In the rows, 128 means zero.
Rows, each with its class
[117 115 121 114 132 154 122 131 116 127 130 139 139 134 135  93 121 104
 104 113 165 159 131 115 135 120 131  92 105 170 149 164 110 135 119 134
 133  94 121 125 118 193 135 118 192 118 147 135 104 180 120 135 121 144
 101 135 126  62 161 160 107 128 105 116 156 135  96 135  77 147 111] => [23]
[136 122 147  90 129 112 108 127 152 134  94 148 111 144 128 121 137 153
 107 141 204 126 118 100 129 118 135 104  56 153 141  63 155 154 129  86
 128 122  94 132 113 140  77  93 168 110  97 137 132 125 119 127  72 138
 106 141 134 125 128 131 113 121 136 125 141 126 134 134  71 141 145] => [31]
[148 129 131 149 133 122 137 129 178 149 113 131 115 156 126 102 165 165
 135 161 135 123 122 111 122 135 134 124 107 172 132 104 161  52 132  99
 127 157 143 121 140 142 128 112 143  99  60 124 178 122 115 122 132 111
 147 115 136 137 123 147 147 159 138 162 123 160 129 104 136 124 131] => [31]
[136 102 132 124 119 100 140 135 139  62 115 120 134 169 115 140 133 136
 118 130 153 137 134  84 151 118 131 100  84 134 247  62 148 160 130 178
 135 130 120 122 142 176 137 115 135 116 106 145 132 114 113 163 117  80
 119 126 102 120 152 101 129 126 163 158 150 115 114 128 105 129 127] => [31]
[135 131 122 108 121 124 109 136 156 156 123 136 109 113 125 145 165 190
 109 138 252 109 144  78 119 137 122  92  99 132 126 134 113 128 156 144
 129 135  99 153 133  95 132 100  48 119  71 154 144 184  95 119 129 141
 119 120 110  94 121 144 126 124 143 137 123 134 137 102 109 135 140] => [30]
[118 113 130 112 172 140 137 128   4 136 166 113 128 102 107 157 119  75
 157 106  15 114 119 174 155 121 174 138 200 158 122 212  60  73  87 147
 120 126  85 130 103 103 107 136 164 141 231  99 130 159 142 119 125 112
 100 162 137 130 124 202   4 154 108 136 151 131 140  74 106  96 115] => [24]
[160 204 134 164 129 179 119 124 139 134  72 198 147 124 128 123 148 197
 111 208  46  92 116 121 131 126 117  99  65 130  93  15 252   4 148 114
 126 123  90 128 132 153 155 129 227  61   4 117 140  62 121  84 154 131
 107 146 119 148 123 151  89 123 142 134 109 105 128 246 220 171 132] => [31]
[127  96 144 123 137 157 120 112 132 154 124 151 120 163 123  92 115 124
 141 139 167 148 126 114 136 115 136 137 121 179 141 125 153  96  87 117
 134 124 140 145 131 146 136  96 183 109 119 132 119 129 123 114 120 133
 126 136 132 136 124 165 128 142 138 149 169 129 113 153 101 131 107] => [23]
[126 117 145 140 127 119 115 132 163 130 109 120 121 165 113 103 131 165
 141 133 252 122 156 124 122  73 114 121  87 205 128 135 141 101 116 114
 144 154 182 121 139 161 138 112 175 151 117 119 104 132 134 113 128 116
 139 123 122 144 138 143 128 164 123 120 160 115 107 112  66 126 119] => [23]
[118 134 140 128 134  81 126 122 183 140 107 124 131 167 112 121 129 159
  80 136 191 143 113 101 114 139 142 110  86 150 135  64 127 191 135 122
 129 148 183 124 151 191 129 124 139 123  72 132 126 118 117 130 106 127
 119  92 128 148 123 118 140 118 151 141 136 112 115 130 139 143 130] => [31]
[131 136 130 138 119 128 127 110 109 132 132 163 129 137 120 118 131 157
 109 194  80 131 132 109 138 114 127 106 122 147 117  62 237  85 103  68
 127 151 131 128 128 140 106  96 172 108  92 117 131  77 118 123 140 117
 128 132 125 135 123 136 119 118 175 141 116 109 130 141 148 142 126] => [31]
[143 132 138 121 117 181 115 125 208 123 134 153 139 108 138 123 144 129
  96 124 196 157 133 131 100 133 147 130 102 167 133 136 103  92 127 151
 157 123 110 145 120 115 168 137 132 107  86 130 132 163 110 134  89 148
 145 105 136 120 124 152 136 127 124 156 128 125 127 187 153 134 116] => [23]
[130 117 101 125 118 214 135 129  24 165 200 101 115 135 149 117  77 125
 205 169  65 104 127 177 138  86 104 151 137 162 119 228 149   5 140  84
 127 113 107 156 110  62 121 107 185 189 199 129 121 155 149 105 146 126
 146 141 131 152 115 195 127 126 136  79 149 140 130 133  85 127 110] => [24]
[131 106 125  89 124 121 119 122 153 164 123 142 118 149 118 117 117 129
 139 185 183 144 150 123 119 132 122 111 110 190 116 103 145 127 102  26
 136 113 158 144 120  90 136  93 150  96 124 115 122 140 126 134 109 115
 109 108 143 132 125 167 140 125 152 145 159 136 131 108 112  78 129] => [23]
[115 122 119  97 129 164 129 128 128 124 130 123 125 162  95 108 136 168
 133 121 243 149 115 150 123 128 125  89 135 180 127 139 125 145 120 119
 132 120 113 117 130  88 143 102 171 135 212 125 110 137 125 121 125 141
 103 132 123 113 120 169 114 118 148 149 140 133 119 151  63 126 118] => [23]
[113 142 142 116 125  83 119 129  98 136  92 144 121 117 139 126 167 129
 102 100 153 137 121  76 135 105 138 101  85 110 152 136 119 177 116 130
 175 112 142 128 128 201 133  96 123  73  20 142 102 184 100 128 116 164
  94 125 121 122 135 123  97 126  42 115 114 131 113  77 116 142 162] => [30]
[115 132 163 151 110  71 107 131 155 175 113 155 109 104 115 149 149 153
 161  73 147 116 143 217 143 127 124 137 147 130 126  80 141 101 104  63
 128 138 182  77 132 144  88 117 144 107 161 144 111 124 124 126  99 100
 136 127 124 105 128 155 138 131 136 147 131 127 133  87 134 133 119] => [30]
[135 151 142 124 128  95 122 114 194 167  87 153 123 181 124 121 140 168
  79 146 175 166 134  98 121 129 142 112 111 162 125  85 181 173 125 110
 131 134 142 141 152 156 143 138 128 102  52 134 114 101 109 124 121 107
 136 117 109 112 131 135 141 115 137 174 129 122 106 130 136 166 142] => [31]
[124 123 136 136 131 124 103 129 191 140  95 156 133 135 116  29 136 157
  91 148 154 130 146  71 137 112 130 106 104 141 130  57 163 135 115  88
 131 140 157 158 148 143 142  90 134  62  12 127 115 119 105 124 126 138
 117 112 137 144 127 136 120 112 131 175 166 134 123 132 164 153 143] => [31]
[132 118 151 130 131 123 134 127 168 138  99 135 136 156 115 137 126 166
  93 128 144 118 156  71 130 135 143 101 109 160  89  81 166 130 131  81
 140 134 139 127 138 158 119 129 150 109  78 128 136 118 119 126 123 129
 122 122 119 136 135 141 151 116 141 148 148 102 126 129 120 149 139] => [31]
[136 125 142 133 130  74 131 135 203 163 100 127 119 162  86 116 143 152
  85 131 141 131 120  98 119 128 133 138  97 152 159 101 157 129 126  92
 124 131 164 129 134 153 125 134 127 109  59 145 124 108 132 119 116 124
 106 100 118 111 126 132 123 139 134 151 153 109 116 119 133 129 128] => [31]
[125 150 126 155 120  56 101 126 135 166  88 183 110 101 133 143 160 150
 121  83 237 125 112 107 130 137 138 117  95 163 126 140 134 134 125 119
 128 130 162 107 125 165 117 120 149 121 145 124 131 167 125 122 107 115
 104 137 129 118 105 142 104 132 111  86 132 135 143  79  72 127 154] => [30]
[121 144 137 123 122 111 142 137 154 137  84 144 129 162 112 136 184 180
 125 177 143 136 128 102 132 138 123 141  75 155 128  64 212 136 135 101
 161 136 154 142 128 169 118  86 127 100  26 124 116 124 122 124 114 113
 123 131 141 144 117 123 124 120 148 134 129  90 126 121 135 170 132] => [31]
[133 164 135 118 122 132 132 160  70 133 115 129 117  96 135 140 139 146
 157 159 151 121 116 129 137 140 130 119  80 133 144 137 150 120 113 128
 129 123  88 138 116 134  79  92 134 136 163 127 126 142 118 133 114 136
  92 130 134 123 131  99  84  92 151 121 120 127 133  74  75 106 144] => [24]
[150 161 136  88 117  98 126 148 152 131 112 146 122 115 123 153 151 167
 119 137 252  97 117  92 106 129 112  88  73 107 128 125 137 177 119 169
 128 146 143 126 137 179 114 115 124 124  92 137 148 140 122 123 122  73
 113 142 147 137 107  97  84 148 135 146 125 144 129 101  92 141 151] => [30]
[136 114 145 136 111 104 121 132 175 146 103 137 144 131 131 126 148 163
  99 155 169 111 122  95 124 128 132  99  92 152 124  79 155 111 122 106
 144 126 140 123 131 156 129 123  98 112  64 117 135 131 116 125 124 140
 122 148 134 116 131 118 128 124 136 150 113 122 131 126 112 147 124] => [31]
